Here is a tiny trained network, its code and every weight. The questions are about switching its units off for an input and a target symbol, where a switched-off unit gives its printed mean instead of its output.

import numpy as np


def w(rows, s, z=0):
    codes = np.array(rows[::2]) - 128.0
    scale = np.full(codes.shape[1], s)
    scale[-1] = z or s
    return codes * scale


def norm(h):
    return h / np.sqrt((h * h).mean(-1, keepdims=True) + 1e-5)


def f(y):
    return np.maximum(y, 0)


def softmax(a):
    e = np.exp(a - a.max(-1, keepdims=True))
    return e / e.sum(-1, keepdims=True)


def log_softmax(a):
    a = a - a.max(-1, keepdims=True)
    return a - np.log(np.exp(a).sum(-1, keepdims=True))


def net(x, mask):
    ids = ['αβζθτω'.index(c) for c in x.split()]
    T = len(ids)
    res = E[ids] + P[:T]
    u = 0
    for l in range(2):
        q, k, v = (norm(res) @ M[l].T for M in (Q, K, V))
        z = softmax(np.where(np.tri(T) > 0, q @ k.T / 2**0.5, -1e9)) @ v
        res = res + np.where(mask[u], z, O[l][:, -1]) @ O[l][:, :-1]
        u += 1
        y = f(norm(res) @ A[l][:, :-1].T + A[l][:, -1])
        res = res + np.where(mask[u : u + 12], y, B[l][:, -1]) @ B[l][:, :-1]
        u += 12
    return log_softmax(norm(res)[-1] @ U[:, :-1].T + U[:, -1])


Q, K, V, O, A, B = {}, {}, {}, {}, {}, {}
E = w([
[135,128,70],'α',
[31,117,148],'β',
[215,3,154],'ζ',
[166,88,69],'θ',
[94,38,42],'τ',
[47,129,144],'ω',
],0.023)
P = w([
[142,252,122],'0',
[119,145,122],'1',
[108,112,117],'2',
[126,119,110],'3',
[104,122,111],'4',
[111,129,60],'5',
[137,133,110],'6',
[141,132,107],'7',
[136,133,114],'8',
],0.012)
Q[0] = w([
[110,147,13],'L0H0',
[5,101,2],'L0H0',
],0.0098)
K[0] = w([
[255,144,14],'L0H0',
[238,224,123],'L0H0',
],0.0068)
V[0] = w([
[3,135,170],'L0H0',
[11,17,176],'L0H0',
],0.0067)
O[0] = w([
[39,71,1,61],'L0H0',
[62,72,244,6],'L0H0',
],0.0095,0.0021)
A[0] = w([
[172,109,132,164],'L0N0',
[140,111,160,77],'L0N1',
[199,157,79,5],'L0N2',
[111,128,175,55],'L0N3',
[99,132,101,125],'L0N4',
[106,34,129,121],'L0N5',
[131,47,96,89],'L0N6',
[198,82,159,188],'L0N7',
[84,147,110,2],'L0N8',
[145,105,60,180],'L0N9',
[196,89,6,138],'L0N10',
[195,124,136,14],'L0N11',
],0.013,0.0029)
B[0] = w([
[42,71,128,161],'L0N0',
[88,167,126,134],'L0N1',
[138,175,209,184],'L0N2',
[158,79,133,138],'L0N3',
[90,160,134,169],'L0N4',
[198,190,78,183],'L0N5',
[254,100,93,172],'L0N6',
[77,13,125,170],'L0N7',
[175,52,77,160],'L0N8',
[164,153,95,200],'L0N9',
[159,191,180,254],'L0N10',
[22,148,117,148],'L0N11',
],0.0069,0.0085)
Q[1] = w([
[17,66,213],'L1H0',
[158,2,103],'L1H0',
],0.0086)
K[1] = w([
[83,215,15],'L1H0',
[208,255,22],'L1H0',
],0.0063)
V[1] = w([
[174,177,255],'L1H0',
[227,234,165],'L1H0',
],0.0084)
O[1] = w([
[254,165,249,4],'L1H0',
[200,101,107,82],'L1H0',
],0.0075,0.0026)
A[1] = w([
[92,180,141,125],'L1N0',
[186,16,214,101],'L1N1',
[193,101,141,109],'L1N2',
[131,95,161,1],'L1N3',
[126,87,73,140],'L1N4',
[162,189,53,116],'L1N5',
[125,151,35,177],'L1N6',
[149,219,169,107],'L1N7',
[243,154,152,88],'L1N8',
[101,145,68,119],'L1N9',
[165,251,140,121],'L1N10',
[111,45,48,115],'L1N11',
],0.012,0.0042)
B[1] = w([
[174,89,143,192],'L1N0',
[91,43,102,196],'L1N1',
[81,108,101,182],'L1N2',
[131,158,54,129],'L1N3',
[200,129,119,189],'L1N4',
[157,152,137,230],'L1N5',
[204,126,124,254],'L1N6',
[111,128,155,208],'L1N7',
[1,126,74,237],'L1N8',
[157,132,126,208],'L1N9',
[156,195,203,251],'L1N10',
[177,139,124,222],'L1N11',
],0.01,0.0061)
U = w([
[181,179,150,155],'α',
[108,101,48,223],'β',
[120,84,229,46],'ζ',
[115,88,141,4],'θ',
[149,1,109,91],'τ',
[214,133,58,185],'ω',
],0.011,0.004)

Each question gives the input, a string of symbols that net reads in full, and the target symbol t.
The units are the heads (2 rows each of Q, K, V and O) and the neurons (one row each of A and B). Each row of codes is followed by its name. A weight is (code - 128) times the scale printed after its matrix; where a second scale follows, it is the last column's (O, A, B and U).
mask holds one flag per unit, layer by layer, with each layer's heads first. A switched-off unit (its flag False) gives its mean, the last column of its rows in O or B, instead of its output. The means were averaged over made-up inputs and are rounded, as every weight is.
A unit's drop is (log p(t) with every unit on - log p(t) with that unit switched off) / (log p(t) with every unit on - log p(t) with every unit switched off).
The circuit of an input: a set's keep is (log p(t) with only the set's units on - log p(t) with every unit switched off) / (log p(t) with every unit on - log p(t) with every unit switched off). Starting from the 12 units with the biggest drops (on a tie, the unit counted first), units are removed one at a time, each time the one whose removal leaves the highest keep (on an exact tie, the one counted first), for as long as the keep stays at least 0.8.
units of the circuit, in order: the units of the circuit, biggest drop first
most important unit: the unit with the biggest drop
top k neurons: the k neurons with the biggest drops, biggest first
top k neurons in layer l: the k neurons of layer l with the biggest drops, biggest first
drop when u is switched off: that unit's drop, to one decimal
input α ω α ω ω θ β, target ω: units of the circuit, in order -> (L0H0, L1N6, L0N8)
input θ θ ω ζ ω ω, target α: units of the circuit, in order -> (L0H0, L1N10)
input ζ ω ω ω ω, target ζ: top neuron in layer 1 -> (L1N8)
input ζ ζ ζ θ ω α β, target ζ: top 4 neurons -> (L0N7, L0N6, L0N0, L1N8)
input θ ω α β α ω θ, target α: units of the circuit, in order -> (L0N10, L0N2, L1N10)
input ω ω β ω ω ζ α θ, target β: top 4 neurons -> (L1N8, L0N7, L0N5, L0N2)
input ζ ω α ω α ω θ θ, target ζ: top 3 neurons in layer 0 -> (L0N10, L0N2, L0N8)
input ω ω α, target α: units of the circuit, in order -> (L0N10, L1N10)
input τ θ ω ω θ, target τ: top 3 neurons -> (L0N7, L1N1, L0N0)
input θ ω ω β, target α: top 2 neurons in layer 0 -> (L0N7, L0N0)
input θ α ω, target α: top 2 neurons -> (L1N10, L0N6)
input α α ζ α ω ω, target ω: top 4 neurons in layer 0 -> (L0N2, L0N10, L0N8, L0N5)
input ω ω ζ α ζ ζ θ, target β: top 4 neurons -> (L0N7, L1N8, L0N10, L0N9)
input α ω τ ω θ ζ ω ω β, target ω: most important unit -> L0H0
input α ζ α ζ ω, target ω: top 2 neurons in layer 0 -> (L0N10, L0N2)
input ζ β θ β, target ζ: top 2 neurons -> (L0N7, L1N8)
input ζ θ ω, target ζ: drop when L0H0 is switched off -> 2.5
input θ α β ζ θ, target α: drop when L0H0 is switched off -> 0.5
input θ θ α ω β, target α: drop when L1N9 is switched off -> 0.0
